Each row has two labels, one from each of two sets.
|   5 |   1 |  19 |  10 |   0 |   7 |  -2 |   1 |  -4 |  -4 |   1 |  -6 |   8 |   4 |  -4 |   4 |   2 |   1 |  -7 |  -1 |  -6 |  -3 |   0 | -13 |   5 |   3 |  11 |  -6 |   3 |  -4 |   1 |  -4 |   2 |   4 |  -1 |   4 |  -8 |  -6 | | D q385
| -16 |   3 |  -4 | -15 | -39 | -25 |  19 |  25 |   0 |   6 |  -3 |  23 | -14 |   0 |  19 |   1 |   9 |  -2 |  20 |   9 |  12 |  -5 |   2 |  22 | -12 | -12 | -13 |   2 | -16 |  14 | -15 |  11 |  -4 |   2 | -15 | -12 |   6 |   0 | | F q52
| -13 |   1 |  13 | -24 | -42 | -15 |  15 |  11 | -20 |   1 |  -9 |  24 |  -9 |   9 |   0 |  17 |   6 |  -3 |  27 |   8 |  -9 |  -3 |   4 |   7 |  -5 | -18 | -10 |  -3 |  -7 |   0 | -10 |   8 |   7 |   0 |  -9 | -11 |  -4 |  -9 | | F q385
|   0 |  -2 |   4 |  -7 |  -6 |   6 |   9 |   5 |  -3 |  -4 | -10 |  -3 |   5 |   4 |  12 |   7 |  -2 | -13 |  10 |   1 |   0 |  -4 |   2 |  -5 |  -1 |  -5 |   7 |  -5 |   0 |  -6 | -10 |   7 |  -5 |   2 | -11 |   4 |  -3 |  -4 | | D q385
|  30 |   2 |  12 |  25 |  28 |  -3 | -35 |  -6 |   9 |   3 |  21 |  -6 |   2 |   7 |   3 | -11 |  22 |   8 | -32 |  11 |  -8 | -24 |  -6 | -10 |  14 |  10 |  19 |  -4 |  -1 | -12 |  -6 |  -6 |  13 |  10 |  -9 |  14 |  -7 |  -8 | | F q385
|   6 |   3 | -13 | -10 |  19 | -13 |   5 |  -5 |   2 |  -1 | -15 |  -4 |   1 |  -2 |  23 | -13 |   5 | -18 |   1 |   1 |   5 |  -1 |   0 |  -2 |   0 |  -4 |  -2 |   8 |  -4 | -10 |  -3 |   4 |  -5 |   2 |  -8 |   2 |  -5 |   0 | | F q52
|  18 |  -3 |  16 |   0 |  10 |   3 | -11 | -10 |   4 |  -2 |   6 | -14 |   9 |   7 |  -5 |  -4 |  10 | -10 |   0 |   1 | -17 |  -5 |   6 |  -8 |   4 |   4 |  13 |  -6 |  -1 | -12 | -11 |   1 |   1 |   4 |  -7 |   4 |  -6 |  -2 | | D q385
|  -6 |   2 |  -8 | -12 | -13 | -17 |  12 |   8 |  -4 |  -6 | -10 |   7 |  -4 |   0 |  17 |  -2 |   2 |  -9 |  11 |   4 |   4 |   3 |   2 |  10 |  -5 | -10 | -10 |   5 |   3 |   3 |  -4 |   6 |  -5 |  -1 |  -4 |  -5 |  -1 |   4 | | F q52
|  20 |   4 |  10 |  23 |  24 | -10 | -27 |   4 |  15 |  -1 |  18 |  -3 |  -1 |   3 |  18 | -14 |  25 |   5 | -26 |  11 |   3 | -22 |  -4 |   4 |   9 |   7 |   6 |  -1 |  -2 |  -2 |  -9 |   3 |   6 |   7 | -10 |  12 |  -2 |   0 | | F q52
|  -2 |   3 |  -1 |  12 |   8 |   1 |   3 |  13 |  13 |   5 |   7 |   3 |  -1 |  -6 |  13 |  -6 |   6 |  10 | -11 |   6 |  19 | -11 |  -5 |  10 |  -4 |   5 |  -1 |  -2 |  -3 |   8 |  -7 |   4 |  -1 |   5 | -10 |   2 |  11 |   1 | | F q52
|  15 |  -1 |  13 |   4 |  13 |   0 | -13 |  -4 |   2 |  -6 |  -4 | -16 |  16 |   6 |   3 |  -6 |   8 | -13 |  -1 |   4 | -12 | -10 |   5 |  -7 |   5 |   4 |  10 |  -8 |   1 | -19 |  -9 |   3 |   0 |  -2 |  -8 |  13 |  -9 |  -1 | | F q385
|   4 |   3 |   2 |  14 |   5 | -11 | -13 |   8 |  13 |  11 |  15 |  16 | -13 |   9 |  18 |   0 |  18 |   1 | -14 |  16 |  14 | -13 | -19 |  13 |   3 |   1 |  -3 |  -5 |  -9 |   4 | -10 |  10 |   2 |   5 |  -9 |  -1 |   1 |  -5 | | F q52
|  -3 |   4 |  -2 |  15 |   3 |  -2 |   7 |  17 |   9 |  -3 |   1 |   5 |  -3 |  -4 |  28 |  -4 |   4 |   3 | -11 |   5 |  24 |  -7 |  -5 |   4 |  -3 |   1 |  -5 |   2 |  -5 |   7 |  -4 |   5 |  -7 |   2 |  -5 |   4 |   3 |   2 | | F q52
|   4 |  12 |   6 |   3 |  -6 |  -1 |  -6 |   5 |   1 |  -3 |   6 |  -6 |   2 |   0 |  -3 |  -3 |   4 |   6 |   1 |   2 |  -8 | -10 |   6 |   2 |   0 |  -1 |   4 |   2 |  -2 |   1 | -12 |  -1 |   4 |   1 |  -3 |   6 |   0 |   2 | | D q385
|  20 |  -2 |  26 |  17 |   9 |   7 | -10 |   3 |  11 |   0 |  13 | -13 |   6 |   3 |   0 |  -3 |  14 |  -1 | -12 |   1 |  -6 |  -8 |   3 |  -7 |   5 |  10 |  17 |  -9 |  -2 |  -7 | -10 |  -2 |   5 |  11 | -12 |   5 |  -1 |  -7 | | F q385
|  -2 |   1 |  16 |   0 | -26 |  -8 |  14 |  16 |  -7 |   1 |  -3 |  10 |  -4 |   2 |  12 |   4 |   8 |   4 |   3 |   4 |   0 |  -4 |   4 |   0 |  -4 |  -3 |  -3 |   1 |  -2 |   2 |  -4 |   0 |   3 |   6 | -10 |  -4 |  -1 |  -4 | | F q385
|  14 |  -1 |  23 |  18 |   5 |   6 | -20 |   7 |  14 |   7 |  23 |  -5 |   3 |   2 |  -4 |  -3 |  15 |  11 | -13 |  10 |  -4 | -21 |  -2 |   3 |   6 |   8 |  17 | -19 |  -4 |  -2 | -16 |   7 |   8 |   8 | -14 |   8 |   3 |  -7 | | F q385
|  20 |   9 |   9 |  22 |  15 | -14 | -17 |   4 |  15 |   8 |  14 |   2 | -10 |   1 |  20 | -17 |  27 |   4 | -29 |   9 |  11 | -16 |  -2 |   2 |   2 |   7 |   4 |   8 |  -8 |   0 |  -4 | -11 |   3 |  14 | -15 |  -4 |   7 |  -8 | | F q52
|  -4 |   1 |  14 |  -3 | -18 |   6 |  18 |   9 |  -6 |   5 |  -6 |  15 |   1 |   6 |   9 |  12 |  -2 |   0 |   5 |   4 |  13 |  -1 |  -4 |  -8 |   1 |  -1 |  -2 | -10 |  -2 |  -6 |  -5 |   6 |   4 |   6 | -14 |  -2 |   4 | -13 | | F q385
|  -7 |   0 |   9 | -24 | -33 |  -6 |  25 |   9 | -16 |  -6 | -19 |   6 |   5 |  -3 |   4 |   5 |  -1 |  -2 |  23 |  -1 |  -8 |  -1 |  13 |  -2 |  -5 | -16 |   0 |   1 |  -2 |  -1 |  -5 |   2 |   3 |   1 | -10 |  -1 |  -5 |  -6 | | D q385
|   4 |   1 |  13 |  -5 | -17 |  -9 |   1 |  10 |  -2 |  -3 |   4 |   0 |   1 |   7 |   9 |   0 |  10 |  -7 |   7 |   3 |  -9 |  -7 |   5 |   1 |  -1 |  -3 |   3 |  -3 |  -9 |  -3 | -10 |   1 |   1 |   3 |  -8 |   0 |  -5 |  -5 | | F q385
|  11 |   1 |  14 |   6 |   2 |  -7 | -15 |  -4 |  -5 |  -1 |   3 |   6 |   1 |  13 |   7 |   6 |  14 |  -9 |  -5 |   7 |  -8 |  -9 |  -9 |  -8 |   7 |  -3 |   5 |  -7 |   0 | -11 |  -5 |   5 |   5 |   3 |  -1 |   6 | -16 |  -8 | | F q385
|  -5 |   7 |   2 |   5 | -17 | -19 |   8 |  19 |  -5 |  -5 |  -1 |  11 |  -7 |  -1 |  22 |  -9 |  14 |  10 |  -8 |   6 |  11 | -12 |   5 |   6 |  -6 |  -9 | -10 |   8 |  -4 |   7 |  -2 |  -5 |   7 |  -1 |  -5 |   0 |  -2 |   1 | | F q52

Each row has two labels, one from each of two sets.
|   4 | -10 | -31 |  21 |  -1 |   0 |   1 | -19 | -14 |  25 |  21 |  -2 |  34 |  12 |   2 | -21 |   7 | -16 |   7 |  13 |  12 |   1 |   0 |  10 | -22 | -20 | -18 |  -4 |   8 |  10 |   3 |   4 |  23 |  -5 |   5 |  28 | -13 |  -5 | | <81> (95)
|  11 | -14 |  -5 |  32 |  12 |  -2 |  -8 |  10 | -50 |  38 |  35 |   5 |  37 |  20 |   1 | -22 |  14 |  -7 |  -3 |   9 |  11 |  16 | -15 |  25 |  -6 | -25 | -33 |  -7 |  -4 |  16 |  13 | -21 |  30 |  -9 |   8 |  14 | -37 |   8 | | <77> (96)
|  13 |   3 |  -4 | -15 |  12 |  -5 |  -2 |   5 |  -9 |  28 |   6 | -17 |  -6 |  -4 |   1 |   8 |  -6 |  -5 |  -7 |  -3 |   9 |  27 |   1 |  21 |  10 |  15 | -13 | -18 |  -2 |  -2 |   8 |  -1 |   6 |   0 |   3 | -33 | -19 |  20 | | <80> (93)
|  -3 |   2 | -33 |   4 | -10 |  -3 |  -3 |  -4 | -27 |  25 |  23 |  14 |  23 |  14 |  -4 | -24 |  -1 |   7 |   8 |   2 |   3 |   5 | -18 |  30 |  -7 |  -9 | -27 | -20 | -10 |  15 |   3 |  -2 |  20 | -17 |   9 |   8 | -17 |   5 | | <81> (92)
|   4 | -14 |  -1 |   6 |  -1 |  -4 |  -5 |   6 |   1 |  36 |  13 |  13 |  18 |   8 |  -5 |  38 |  -3 | -14 |   4 |   3 |  16 |   7 |  -3 |  18 | -11 |  -3 | -28 |   0 | -13 |  11 |   8 | -13 |  10 |  11 |  -2 |  10 | -17 |  14 | | <77> (95)
|   1 |  -3 |  40 |   9 |   4 |  -4 |  -9 |  -3 |  17 |  18 |  -5 |   9 |  14 |   8 |   2 | -11 | -15 |  -2 |  11 |   5 |   1 | -32 |   9 |  -8 | -18 | -18 |  -2 |  19 |  -4 |   4 |   1 |  -9 |  24 |  -2 |  17 | -13 |   0 |   7 | | <81> (95)
|   1 | -11 | -23 |   2 |  -9 |  -1 | -11 |   7 | -30 |  27 |  24 |   7 |  24 |   1 |  -1 | -11 |   1 |   0 |  -5 |  -1 |  -5 |  14 | -12 |   9 |  -3 | -12 | -45 | -31 | -11 |   5 |  16 | -13 |  30 |  -4 |  32 | -24 |  -5 |   6 | | <80> (92)
|   6 |  15 |  -6 |   3 | -11 |  -5 | -25 |  23 |  -5 |  23 |   5 |   0 |   8 |  11 |   2 |   5 |  -3 |   1 |   5 |   4 |  -2 |   6 |  -7 |  -1 |  -5 | -25 | -30 | -14 |  -7 |  -6 |  11 |  15 |  24 |  -2 |  10 | -18 | -16 | -12 | | <80> (92)
|  15 |  -6 |   8 |   9 |  -1 |  -7 |  -3 |   6 |  -5 |  30 |  21 |   9 |  22 |  11 |  -7 | -17 |  -4 |  -6 |  -1 |  24 |  12 |  16 | -10 | -12 |  -6 | -10 | -19 |  -3 |  -6 |  13 |   7 | -12 |  27 |   9 |   6 |  -3 | -21 |  10 | | <81> (95)
|  18 | -20 | -11 | -10 |  -8 |  -3 |  -6 | -17 |  -6 |  27 |  -9 |   3 |  18 |   7 |  11 | -14 |   3 |   4 |  -2 |  11 |   2 |  -9 | -14 |   0 | -16 | -13 | -11 |  -4 |  -5 |   9 |   1 |  -9 |  16 |   2 |  17 | -17 |  -9 |   3 | | <80> (95)
|  -2 |  -4 |  -4 |  -2 |  -5 |  -5 | -12 |   3 |   4 |  11 |  -1 |  -2 |   3 |  16 |   0 |  25 |  -7 |   3 |   1 |   1 |   2 | -15 |   1 |   4 |  -9 |   1 | -25 | -16 | -16 |   4 |  -1 |  -8 |  11 |  -2 |   3 |  -6 |  -1 |  -3 | | <80> (91)
|   9 |  -1 |   8 | -11 |  -8 |   3 |  -2 |  -6 | -17 |  32 |  -1 | -24 |   2 |   4 |   4 |  13 |   2 |   1 |   1 |  -8 |  10 |  25 | -12 |  27 |  -6 |   2 | -22 |  -8 |  -1 |   3 | -21 |  -4 |   0 |   5 |   6 | -13 | -13 |   0 | | <80> (93)
|   6 |  -3 | -25 |  16 |  -9 |  -3 | -16 |   3 |  -8 |  34 |  14 |  10 |  33 |  19 |   4 | -10 |  -6 |  -1 |  -3 |  13 |   2 |  -6 |  -7 |   2 | -15 | -16 | -20 |  -8 |  -8 |  14 |  -3 | -27 |  21 | -24 |  13 |   5 |   9 | -20 | | <81> (91)
|  18 |   5 |  15 |   2 | -10 | -13 |  -9 |   1 |  -4 |  30 |   3 |  -7 |  10 |   6 |  -4 |  12 |   2 |   1 |  17 |  -6 |   2 |  15 |  -3 |  11 |   2 |  -2 | -16 | -20 | -11 |   6 |   7 |  -8 |  14 |   2 |   7 | -24 |  -9 |  -3 | | <80> (92)
|  17 |   8 | -21 | -29 |  -5 |  -5 |   0 |  -1 | -21 |  20 |  37 |  -6 |  20 |  14 |  -9 | -15 |  -3 |   4 | -10 | -19 |  11 |  24 |   0 |  -4 |  -9 | -14 | -53 | -12 | -17 |  34 |  -3 |  -9 |  12 | -14 |  -5 |  11 | -20 |   7 | | <81> (92)
|  10 | -17 |  22 | -16 |  -6 |  -3 |   6 |   7 |  -6 |  12 |  32 |  -4 |  30 |  20 |  -9 |  -7 |  -7 | -17 | -17 | -12 |  13 |   4 |  14 |  14 |  -7 | -18 | -38 |  -5 |   9 |   8 |   9 |  25 |  12 |  -1 | -10 |  46 | -13 |  22 | | <81> (95)
|   7 |   8 |  10 |  -3 | -10 |  -3 |  -7 |  -1 | -15 |   8 |  27 |   3 |   3 |   3 |  -9 |  -2 |   5 |   0 |   0 |   3 |   4 |  -2 |   4 |  -4 |  -2 |  -8 | -29 | -12 | -16 |  -2 |  -3 |  -7 |  16 | -14 |   7 |  24 |  -2 | -13 | | <77> (92)
|   1 |  -3 |  43 |   4 |  -4 |  -5 |  -4 |   5 |  20 |  22 |  -3 |   4 |  13 |   4 |  -4 |  11 | -13 |  -1 |   7 |  11 |   9 |  -6 |   3 |  -7 | -17 |  10 |   1 |  11 |   4 |  -3 |  -6 |  -6 |  18 |   3 |   9 | -13 |   0 |  -7 | | <81> (95)
|  -1 | -10 | -21 |  21 |   2 |  -2 | -14 |   8 | -14 |  43 |  17 |  23 |  32 |   0 |   1 |   7 |  -3 |  -2 |  -3 |  10 |   7 |   0 |  -5 |  11 | -11 |  -1 | -37 | -11 |  -5 |  13 |   8 | -14 |  24 |  -4 |  -6 |  28 | -19 |  37 | | <77> (95)
|   2 |  11 |  24 |   6 | -11 | -11 | -16 | -11 |   3 |   9 | -17 |   2 |  11 |   6 |   3 |   5 |  -3 |   6 |  10 |  -2 |   6 | -13 |  -3 |  -9 | -20 |  -4 |   0 |  14 |  -3 |   4 |  -6 | -35 | -20 |   2 |  10 |  15 |   7 |   0 | | <81> (91)
|  10 |  -3 |  18 | -12 |   0 |  -6 | -11 |  -5 |  25 |  19 |  18 |   1 |  15 |  -3 |  -2 |  13 | -14 |  -1 |  -6 |  -7 |   4 | -14 |  16 |  -9 | -13 |  -3 | -11 |   4 |  -1 |  11 | -15 |   3 |  31 | -25 |  11 |  19 | -18 |   9 | | <81> (95)
